Here is a tiny trained network, its code and every weight. The questions are about switching its units off for an input and a target symbol, where a switched-off unit gives its printed mean instead of its output.

import numpy as np


def w(rows, s, z=0):
    codes = np.array(rows[::2]) - 128.0
    scale = np.full(codes.shape[1], s)
    scale[-1] = z or s
    return codes * scale


def norm(h):
    return h / np.sqrt((h * h).mean(-1, keepdims=True) + 1e-5)


def f(y):
    return y / 2 * (1 + np.tanh(0.7978845608 * (y + 0.044715 * y**3)))


def softmax(a):
    e = np.exp(a - a.max(-1, keepdims=True))
    return e / e.sum(-1, keepdims=True)


def log_softmax(a):
    a = a - a.max(-1, keepdims=True)
    return a - np.log(np.exp(a).sum(-1, keepdims=True))


def net(x, mask):
    ids = ['γδεζλμξπσφ'.index(c) for c in x.split()]
    T = len(ids)
    res = E[ids] + P[:T]
    u = 0
    for l in range(2):
        q, k, v = (norm(res) @ M[l].T for M in (Q, K, V))
        z = softmax(np.where(np.tri(T) > 0, q @ k.T / 2**0.5, -1e9)) @ v
        res = res + np.where(mask[u], z, O[l][:, -1]) @ O[l][:, :-1]
        u += 1
        y = f(norm(res) @ A[l][:, :-1].T + A[l][:, -1])
        res = res + np.where(mask[u : u + 8], y, B[l][:, -1]) @ B[l][:, :-1]
        u += 8
    return log_softmax(norm(res)[-1] @ U[:, :-1].T + U[:, -1])


Q, K, V, O, A, B = {}, {}, {}, {}, {}, {}
E = w([
[106,73,70,148,140,83,156,165,60,125],'γ',
[84,146,163,97,158,145,91,81,166,59],'δ',
[134,105,97,161,115,118,241,148,115,118],'ε',
[94,248,183,137,107,133,122,160,131,126],'ζ',
[97,166,178,146,93,59,41,55,126,163],'λ',
[114,170,197,61,181,72,176,179,237,108],'μ',
[223,147,101,28,91,134,50,113,110,87],'ξ',
[121,109,103,151,180,201,197,56,140,200],'π',
[134,85,148,192,105,174,182,167,231,156],'σ',
[108,108,58,134,229,157,101,182,184,183],'φ',
],0.016)
P = w([
[116,170,243,208,220,79,164,152,253,123],'0',
[122,157,212,162,216,62,137,123,203,99],'1',
[98,158,174,162,202,109,145,120,210,113],'2',
[103,154,174,133,187,88,139,146,179,91],'3',
[96,171,153,115,151,115,116,102,147,79],'4',
[87,165,123,117,136,127,115,129,176,124],'5',
[83,172,169,77,115,125,108,106,129,93],'6',
[82,165,108,101,118,142,117,137,146,140],'7',
[98,154,145,69,102,154,137,102,94,103],'8',
[79,156,118,91,100,173,155,141,111,146],'9',
[104,152,109,66,89,170,141,131,77,138],'10',
[116,154,115,55,76,160,147,120,40,125],'11',
[67,160,80,39,85,153,120,153,102,184],'12',
],0.0069)
Q[0] = w([
[201,41,114,220,66,201,253,50,70,131],'0.h1',
[217,36,88,239,172,152,246,117,37,54],'0.h1',
],0.034)
K[0] = w([
[88,114,140,255,103,156,225,122,187,208],'0.h1',
[100,150,144,221,235,128,239,165,147,99],'0.h1',
],0.035)
V[0] = w([
[98,104,177,167,140,129,129,115,86,85],'0.h1',
[4,152,116,97,126,102,119,138,136,158],'0.h1',
],0.019)
O[0] = w([
[22,156,170,103,96,162,112,237,177,163,190],'0.h1',
[131,135,254,108,144,170,175,218,4,57,254],'0.h1',
],0.0056,0.0094)
A[0] = w([
[85,166,73,56,98,149,179,135,89,145,126],'0.n1',
[43,47,112,164,193,140,110,65,83,149,123],'0.n2',
[86,21,76,172,158,42,180,198,25,109,24],'0.n3',
[95,180,139,187,112,57,103,101,79,174,161],'0.n4',
[73,114,119,142,73,132,140,102,32,194,54],'0.n5',
[161,33,41,98,229,168,41,251,26,161,2],'0.n6',
[72,38,93,203,110,64,78,133,82,155,77],'0.n7',
[137,89,102,109,8,147,116,200,163,169,82],'0.n8',
],0.018,0.0057)
B[0] = w([
[109,120,164,95,137,125,98,167,75,136,254],'0.n1',
[147,128,73,82,158,163,97,97,124,101,194],'0.n2',
[28,173,51,131,152,74,153,197,102,115,241],'0.n3',
[118,129,120,167,82,185,116,113,110,131,193],'0.n4',
[179,63,104,102,133,155,125,160,108,147,178],'0.n5',
[148,98,254,198,228,139,61,140,93,94,201],'0.n6',
[122,210,184,131,160,130,156,175,106,117,159],'0.n7',
[161,117,113,110,123,178,135,157,166,55,152],'0.n8',
],0.021,0.0058)
Q[1] = w([
[198,6,138,92,159,197,113,96,249,112],'1.h1',
[108,91,184,43,234,4,172,166,182,94],'1.h1',
],0.037)
K[1] = w([
[188,35,53,92,175,52,86,39,208,160],'1.h1',
[129,95,177,2,213,76,163,179,213,121],'1.h1',
],0.038)
V[1] = w([
[66,162,128,211,163,105,121,65,181,61],'1.h1',
[123,173,190,112,39,119,115,94,180,252],'1.h1',
],0.02)
O[1] = w([
[93,115,159,86,104,120,82,181,2,135,254],'1.h1',
[155,75,55,74,139,201,191,101,205,79,217],'1.h1',
],0.0072,0.0036)
A[1] = w([
[162,173,108,164,207,147,147,135,152,207,6],'1.n1',
[59,153,135,177,129,119,93,131,163,168,112],'1.n2',
[62,101,81,127,109,63,251,97,125,151,52],'1.n3',
[182,94,90,100,99,142,145,160,49,103,128],'1.n4',
[89,135,147,253,61,96,148,50,168,178,59],'1.n5',
[138,194,127,176,155,70,140,123,194,145,111],'1.n6',
[135,240,127,203,117,164,138,101,165,155,94],'1.n7',
[179,188,127,171,95,80,63,164,216,178,127],'1.n8',
],0.032,0.011)
B[1] = w([
[226,77,108,156,98,226,250,167,38,170,136],'1.n1',
[154,111,88,89,136,127,140,107,174,167,183],'1.n2',
[85,12,115,137,68,108,115,124,101,57,167],'1.n3',
[66,156,210,101,133,140,138,159,120,106,254],'1.n4',
[23,155,175,159,116,114,192,5,156,242,151],'1.n5',
[164,109,107,154,113,128,172,135,189,102,148],'1.n6',
[179,161,149,105,117,66,94,116,88,74,181],'1.n7',
[112,177,117,184,42,195,71,192,136,186,150],'1.n8',
],0.032,0.0087)
U = w([
[67,177,33,159,180,62,176,185,91,136,96],'γ',
[95,88,146,4,150,164,90,165,157,209,89],'δ',
[98,20,108,127,47,83,134,137,97,86,128],'ε',
[208,198,163,92,73,76,106,124,65,50,105],'ζ',
[79,161,174,180,111,98,176,27,110,179,248],'λ',
[145,131,152,188,149,154,224,133,254,13,59],'μ',
[137,153,31,124,167,156,67,35,183,108,199],'ξ',
[207,82,125,118,131,195,208,122,42,185,122],'π',
[163,159,109,185,45,171,57,177,185,170,188],'σ',
[163,83,166,207,224,115,56,124,115,155,111],'φ',
],0.0071,0.0017)

Each question gives the input, a string of symbols that net reads in full, and the target symbol t.
The units are the heads (2 rows each of Q, K, V and O) and the neurons (one row each of A and B). Each row of codes is followed by its name. A weight is (code - 128) times the scale printed after its matrix; where a second scale follows, it is the last column's (O, A, B and U).
mask holds one flag per unit, layer by layer, with each layer's heads first. A switched-off unit (its flag False) gives its mean, the last column of its rows in O or B, instead of its output. The means were averaged over made-up inputs and are rounded, as every weight is.
A unit's drop is (log p(t) with every unit on - log p(t) with that unit switched off) / (log p(t) with every unit on - log p(t) with every unit switched off).
The circuit of an input: a set's keep is (log p(t) with only the set's units on - log p(t) with every unit switched off) / (log p(t) with every unit on - log p(t) with every unit switched off). Starting from the 12 units with the biggest drops (on a tie, the unit counted first), units are removed one at a time, each time the one whose removal leaves the highest keep (on an exact tie, the one counted first), for as long as the keep stays at least 0.8.
units of the circuit, in order: the units of the circuit, biggest drop first
most important unit: the unit with the biggest drop
top k neurons: the k neurons with the biggest drops, biggest first
k most important neurons of layer l: the k neurons of layer l with the biggest drops, biggest first
input σ δ ε λ ξ μ δ δ δ φ ζ, target λ: units of the circuit, in order -> (1.n5; 0.h1; 0.n4)
input δ φ λ δ ε δ δ δ ζ δ μ σ, target σ: units of the circuit, in order -> (1.h1; 0.h1; 1.n8)
input δ ζ π ξ δ λ ζ φ ζ, target λ: top 2 neurons -> (0.n4; 1.n5)
input μ ξ δ μ γ δ δ λ λ, target ζ: units of the circuit, in order -> (0.n7; 0.h1; 1.n7)
input δ δ π δ δ ε, target ε: units of the circuit, in order -> (1.n3; 0.n6)
input ζ δ ζ φ, target φ: top 2 neurons -> (0.n6; 1.n4)
input ζ ε δ δ μ, target μ: top 3 neurons -> (0.n3; 0.n6; 1.n6)
input ζ δ ε δ δ ξ δ ζ δ λ, target ζ: units of the circuit, in order -> (0.h1; 0.n7; 1.n7)
input δ π ξ π ζ γ ε σ, target μ: 2 most important neurons of layer 0 -> (0.n8; 0.n3)
input δ ε δ δ ε μ δ μ μ ζ ξ μ σ, target μ: most important unit -> 0.n8
input δ ζ δ δ π μ δ, target μ: top 4 neurons -> (0.n3; 0.n6; 1.n7; 1.n4)
input δ λ ε ξ δ δ μ λ φ, target π: units of the circuit, in order -> (0.h1; 1.n1)
input δ ζ δ δ γ δ ζ σ ζ π, target π: units of the circuit, in order -> (1.h1; 1.n1)
input δ π γ δ δ, target δ: 2 most important neurons of layer 0 -> (0.n5; 0.n2)
input ζ δ ζ, target δ: units of the circuit, in order -> (1.n2)
input μ δ δ λ, target λ: 3 most important neurons of layer 0 -> (0.n4; 0.n2; 0.n7)
input δ δ ε ζ, target ζ: top 3 neurons -> (1.n7; 0.n3; 0.n6)
input δ λ δ ζ, target ζ: 2 most important neurons of layer 0 -> (0.n3; 0.n6)
input δ λ π, target π: top 2 neurons -> (1.n1; 0.n2)
input ε δ δ μ δ, target μ: 4 most important neurons of layer 0 -> (0.n3; 0.n6; 0.n2; 0.n8)
input μ δ φ γ, target γ: top neuron -> (0.n3)
